Below are the code and all the weights of a small trained network. Each question names an input and a class and asks about switching units off, where a switched-off unit gives its printed mean instead of its output.

import numpy as np


def w(rows, s, z=0):
    codes = np.array(rows[::2]) - 128.0
    scale = np.full(codes.shape[1], s)
    scale[-1] = z or s
    return codes * scale


def f(y):
    return y / 2 * (1 + np.tanh(0.7978845608 * (y + 0.044715 * y**3)))


def log_softmax(a):
    a = a - a.max(-1, keepdims=True)
    return a - np.log(np.exp(a).sum(-1, keepdims=True))


def net(x, mask):
    res = np.array(x, float).reshape(1, 8) / 4 @ E
    y = f(res @ A[0][:, :-1].T + A[0][:, -1])
    res = res + np.where(mask, y, B[0][:, -1]) @ B[0][:, :-1]
    return log_softmax(res[-1] @ U[:, :-1].T + U[:, -1])


A, B = {}, {}
E = w([
[59,31,146],'x0',
[127,128,128],'x1',
[19,218,176],'x2',
[129,128,128],'x3',
[127,127,128],'x4',
[127,129,128],'x5',
[171,117,253],'x6',
[127,129,128],'x7',
],0.0047)
A[0] = w([
[214,62,91,64],'N1',
[142,148,130,16],'N2',
[146,151,105,32],'N3',
[121,125,86,107],'N4',
[113,71,132,3],'N5',
[172,189,122,58],'N6',
[128,121,136,148],'N7',
[156,165,125,84],'N8',
[102,97,130,27],'N9',
[182,150,122,14],'N10',
[122,130,118,129],'N11',
[53,199,163,24],'N12',
[125,127,120,178],'N13',
[70,187,150,22],'N14',
[40,17,159,54],'N15',
[161,119,223,81],'N16',
[65,44,147,26],'N17',
[61,183,156,24],'N18',
[53,30,154,43],'N19',
[96,131,55,43],'N20',
[188,209,120,64],'N21',
[88,135,146,28],'N22',
[88,135,23,44],'N23',
[64,182,151,61],'N24',
[222,55,87,53],'N25',
[218,247,122,67],'N26',
[100,130,21,46],'N27',
[127,126,128,158],'N28',
[168,117,239,65],'N29',
[107,131,82,100],'N30',
[144,163,121,68],'N31',
[89,163,140,24],'N32',
[178,120,254,22],'N33',
[128,129,125,171],'N34',
[53,162,159,21],'N35',
[96,109,106,80],'N36',
[102,142,161,17],'N37',
[96,145,56,6],'N38',
[141,127,184,19],'N39',
[119,133,146,108],'N40',
[162,124,195,8],'N41',
[188,206,116,44],'N42',
[127,127,124,177],'N43',
[101,89,144,43],'N44',
[82,133,18,77],'N45',
[101,104,112,52],'N46',
],0.008,0.004)
B[0] = w([
[83,42,218,199],'N1',
[156,74,106,9],'N2',
[155,84,111,23],'N3',
[149,128,145,106],'N4',
[143,62,90,35],'N5',
[126,92,77,76],'N6',
[124,138,128,169],'N7',
[127,107,102,76],'N8',
[146,90,99,31],'N9',
[141,47,99,30],'N10',
[131,130,130,129],'N11',
[107,42,218,147],'N12',
[118,150,137,223],'N13',
[119,49,173,96],'N14',
[111,105,2,242],'N15',
[205,154,128,180],'N16',
[126,90,46,123],'N17',
[123,47,186,111],'N18',
[117,101,26,184],'N19',
[195,120,131,74],'N20',
[115,94,56,115],'N21',
[154,60,127,41],'N22',
[224,136,142,122],'N23',
[120,64,189,140],'N24',
[77,25,230,213],'N25',
[93,96,9,198],'N26',
[218,131,162,120],'N27',
[121,141,132,184],'N28',
[229,152,127,194],'N29',
[159,132,136,104],'N30',
[136,99,104,55],'N31',
[145,54,144,47],'N32',
[251,140,126,176],'N33',
[118,145,135,208],'N34',
[128,39,168,104],'N35',
[147,124,108,80],'N36',
[173,55,136,32],'N37',
[213,98,127,49],'N38',
[194,87,122,43],'N39',
[135,121,131,107],'N40',
[200,98,119,55],'N41',
[121,79,54,93],'N42',
[117,148,136,222],'N43',
[140,103,94,57],'N44',
[229,151,141,170],'N45',
[145,110,107,48],'N46',
],0.028,0.0012)
U = w([
[96,107,150,254],'0',
[95,106,153,237],'1',
[94,2,204,90],'2',
[218,104,145,49],'3',
[85,115,146,132],'4',
[81,47,41,53],'5',
[84,127,157,69],'6',
[86,123,158,59],'7',
],0.008,0.0074)

Each question gives the input, the list of numbers given to net, and the class t.
The units are the neurons (one row each of A and B). Each row of codes is followed by its name. A weight is (code - 128) times the scale printed after its matrix; where a second scale follows, it is the last column's (A, B and U).
mask holds one flag per neuron, in row order. A switched-off neuron (its flag False) gives its mean, the last column of its row in B, instead of its output. The means were averaged over made-up inputs and are rounded, as every weight is.
A unit's drop is (log p(t) with every unit on - log p(t) with that unit switched off) / (log p(t) with every unit on - log p(t) with every unit switched off).
The circuit of an input: a set's keep is (log p(t) with only the set's units on - log p(t) with every unit switched off) / (log p(t) with every unit on - log p(t) with every unit switched off). Starting from the 12 units with the biggest drops (on a tie, the unit counted first), units are removed one at a time, each time the one whose removal leaves the highest keep (on an exact tie, the one counted first), for as long as the keep stays at least 0.8.
circuit, biggest first: the units of the circuit, biggest drop first
unit that matters most: the unit with the biggest drop
k most important neurons: the k neurons with the biggest drops, biggest first
drop of u: that unit's drop, to one decimal
input [-6,3,-7,-6,6,3,6,-4], class 2: circuit, biggest first : N25
input [8,2,8,-7,2,-2,4,-6], class 2: circuit, biggest first : N12, N35
input [-6,7,3,-1,-4,-7,8,6], class 3: 3 most important neurons : N33, N29, N16
input [5,5,7,0,-1,-4,3,0], class 2: circuit, biggest first : N12, N35, N18
input [4,-2,1,-7,-3,0,8,-4], class 3: circuit, biggest first : N33, N29
input [-1,2,-4,2,-1,-5,-7,-5], class 3: circuit, biggest first : N45, N27
input [-7,8,-1,-6,4,-8,-8,6], class 3: circuit, biggest first : N45, N23
input [-8,2,0,3,-4,0,2,4], class 5: circuit, biggest first : N26, N21
input [-2,0,5,2,-3,-8,8,-1], class 3: 2 most important neurons : N33, N29
input [8,7,-4,-6,3,5,-4,-6], class 5: 3 most important neurons : N15, N19, N17
input [-3,1,-8,-3,3,7,6,1], class 2: 2 most important neurons : N25, N1
input [1,-7,-7,-7,5,7,8,-3], class 3: 3 most important neurons : N33, N29, N16
input [8,-7,7,4,7,-3,7,-1], class 5: drop of N1 : 0.1
input [-7,-1,1,7,-8,-2,-8,-4], class 3: drop of N23 : 0.2
input [6,-4,2,-4,-3,-6,7,-3], class 3: drop of N42 : 0.0
input [-8,3,-4,0,4,-4,7,-4], class 5: unit that matters most : N26
